Below are the code and all the weights of a small trained network. Each question names an input and a class and asks about switching units off, where a switched-off unit gives its printed mean instead of its output.

import numpy as np


def w(rows, s, z=0):
    codes = np.array(rows[::2]) - 128.0
    scale = np.full(codes.shape[1], s)
    scale[-1] = z or s
    return codes * scale


def f(y):
    return y / 2 * (1 + np.tanh(0.7978845608 * (y + 0.044715 * y**3)))


def log_softmax(a):
    a = a - a.max(-1, keepdims=True)
    return a - np.log(np.exp(a).sum(-1, keepdims=True))


def net(x, mask):
    res = np.array(x, float).reshape(1, 3) / 4 @ E
    y = f(res @ A[0][:, :-1].T + A[0][:, -1])
    res = res + np.where(mask, y, B[0][:, -1]) @ B[0][:, :-1]
    return log_softmax(res[-1] @ U[:, :-1].T + U[:, -1])


A, B = {}, {}
E = w([
[66,168,211,140,100,108,51,145,34,216,170],'x0',
[38,181,220,3,157,148,59,158,97,15,73],'x1',
[179,24,30,39,188,157,100,120,41,212,151],'x2',
],0.012)
A[0] = w([
[143,117,81,94,152,165,79,112,79,144,143,108],'N0',
[131,135,143,52,140,97,122,157,129,63,125,125],'N1',
[112,130,120,143,95,126,115,181,92,167,116,106],'N2',
[116,124,161,5,155,147,128,101,120,107,128,136],'N3',
[138,149,144,84,136,142,94,133,108,75,130,91],'N4',
[158,124,132,180,91,108,157,126,147,169,124,140],'N5',
[141,89,131,128,121,124,143,126,140,174,124,109],'N6',
[140,129,97,98,149,124,121,131,111,123,168,223],'N7',
[118,98,209,137,136,124,104,105,97,185,148,115],'N8',
[137,152,187,125,104,130,110,142,70,214,134,124],'N9',
[134,106,66,166,117,147,135,137,128,187,151,142],'N10',
[114,123,124,56,85,120,122,165,106,94,123,135],'N11',
[125,140,88,75,138,115,153,141,90,164,117,113],'N12',
[120,120,115,93,160,142,115,120,115,135,160,99],'N13',
[165,108,109,170,132,113,144,128,161,180,120,119],'N14',
[135,139,103,158,132,125,140,136,153,173,157,121],'N15',
[84,159,166,144,131,119,110,112,85,208,150,107],'N16',
[150,103,90,57,141,102,127,131,110,140,122,108],'N17',
[143,75,90,48,125,131,152,138,153,176,123,118],'N18',
[146,140,85,205,132,131,144,135,107,135,164,99],'N19',
[114,121,157,139,138,123,110,144,115,161,145,126],'N20',
[127,105,60,112,133,131,130,153,180,61,133,115],'N21',
[123,121,121,120,117,127,130,124,135,140,116,248],'N22',
[118,184,193,229,114,128,152,133,215,73,143,108],'N23',
[144,115,62,89,137,144,180,122,183,83,101,119],'N24',
[175,88,90,90,152,110,164,114,174,63,131,113],'N25',
],0.012,0.015)
B[0] = w([
[105,120,152,158,51,87,131,121,124,112,105,185],'N0',
[92,129,130,125,176,127,124,94,141,159,153,198],'N1',
[125,138,86,104,109,129,103,103,132,123,113,154],'N2',
[88,124,155,122,169,149,120,92,146,154,126,218],'N3',
[93,118,113,140,136,134,119,63,145,149,120,177],'N4',
[93,133,161,104,168,135,116,101,138,133,129,193],'N5',
[99,122,136,143,109,126,126,94,140,139,115,152],'N6',
[179,131,215,125,162,129,158,216,101,115,140,195],'N7',
[140,146,69,114,106,129,112,118,128,117,150,184],'N8',
[160,148,65,101,121,143,136,135,142,119,140,205],'N9',
[103,121,163,117,172,138,118,111,128,140,124,199],'N10',
[110,129,143,121,164,126,132,98,147,151,124,184],'N11',
[121,112,134,160,67,109,139,103,140,133,104,162],'N12',
[98,117,114,146,68,110,112,102,128,131,114,151],'N13',
[86,135,132,111,165,136,114,98,147,146,133,186],'N14',
[87,136,130,127,150,132,129,100,142,130,125,169],'N15',
[137,143,48,114,107,136,134,139,156,105,138,197],'N16',
[111,113,144,154,54,107,139,125,143,119,101,171],'N17',
[129,104,144,149,49,105,136,121,128,129,103,180],'N18',
[82,129,118,125,137,129,114,62,148,148,123,174],'N19',
[137,134,92,130,118,139,141,119,122,116,134,160],'N20',
[146,142,58,117,113,143,117,112,139,123,141,177],'N21',
[206,133,215,113,252,165,147,254,93,125,163,209],'N22',
[138,85,175,146,43,98,143,151,109,136,98,254],'N23',
[136,176,61,106,109,138,114,142,121,113,152,195],'N24',
[144,149,41,102,108,132,118,126,129,120,146,190],'N25',
],0.024,0.021)
U = w([
[50,122,167,99,210,184,104,49,167,162,117,110],'0',
[187,188,9,87,104,184,109,139,146,100,158,118],'1',
[130,70,176,143,46,84,155,135,131,125,50,97],'2',
[203,122,192,121,237,185,152,209,97,116,138,254],'3',
[149,108,111,164,180,152,128,109,94,92,95,82],'4',
[153,101,117,173,156,133,107,97,101,104,87,83],'5',
],0.012,0.0057)

Each question gives the input, the list of numbers given to net, and the class t.
The units are the neurons (one row each of A and B). Each row of codes is followed by its name. A weight is (code - 128) times the scale printed after its matrix; where a second scale follows, it is the last column's (A, B and U).
mask holds one flag per neuron, in row order. A switched-off neuron (its flag False) gives its mean, the last column of its row in B, instead of its output. The means were averaged over made-up inputs and are rounded, as every weight is.
A unit's drop is (log p(t) with every unit on - log p(t) with that unit switched off) / (log p(t) with every unit on - log p(t) with every unit switched off).
The circuit of an input: a set's keep is (log p(t) with only the set's units on - log p(t) with every unit switched off) / (log p(t) with every unit on - log p(t) with every unit switched off). Starting from the 12 units with the biggest drops (on a tie, the unit counted first), units are removed one at a time, each time the one whose removal leaves the highest keep (on an exact tie, the one counted first), for as long as the keep stays at least 0.8.
circuit, biggest first: the units of the circuit, biggest drop first
top k neurons: the k neurons with the biggest drops, biggest first
drop when u is switched off: that unit's drop, to one decimal
input [3,5,-7], class 2: circuit, biggest first : (N23)
input [-1,-8,8], class 0: top 2 neurons : (N10, N14)
input [-5,-8,7], class 0: top 3 neurons : (N14, N10, N23)
input [3,1,-3], class 3: top 2 neurons : (N25, N24)
input [3,-1,-3], class 3: top 4 neurons : (N25, N24, N0, N21)
input [-3,1,1], class 3: top 3 neurons : (N16, N9, N8)
input [-4,-6,5], class 0: top 3 neurons : (N23, N14, N10)
input [-6,-3,-6], class 1: top 3 neurons : (N24, N25, N21)
input [-8,-8,6], class 0: top 2 neurons : (N10, N14)
input [-6,-1,8], class 2: top 3 neurons : (N18, N17, N0)
input [-3,1,0], class 3: top 3 neurons : (N16, N9, N8)
input [2,-2,-5], class 2: drop when N23 is switched off : 1.0
input [8,-4,-5], class 1: drop when N4 is switched off : 0.0
input [3,-1,3], class 3: drop when N7 is switched off : 0.3
input [5,5,7], class 2: circuit, biggest first : (N0)
input [5,0,-7], class 2: drop when N23 is switched off : 3.9
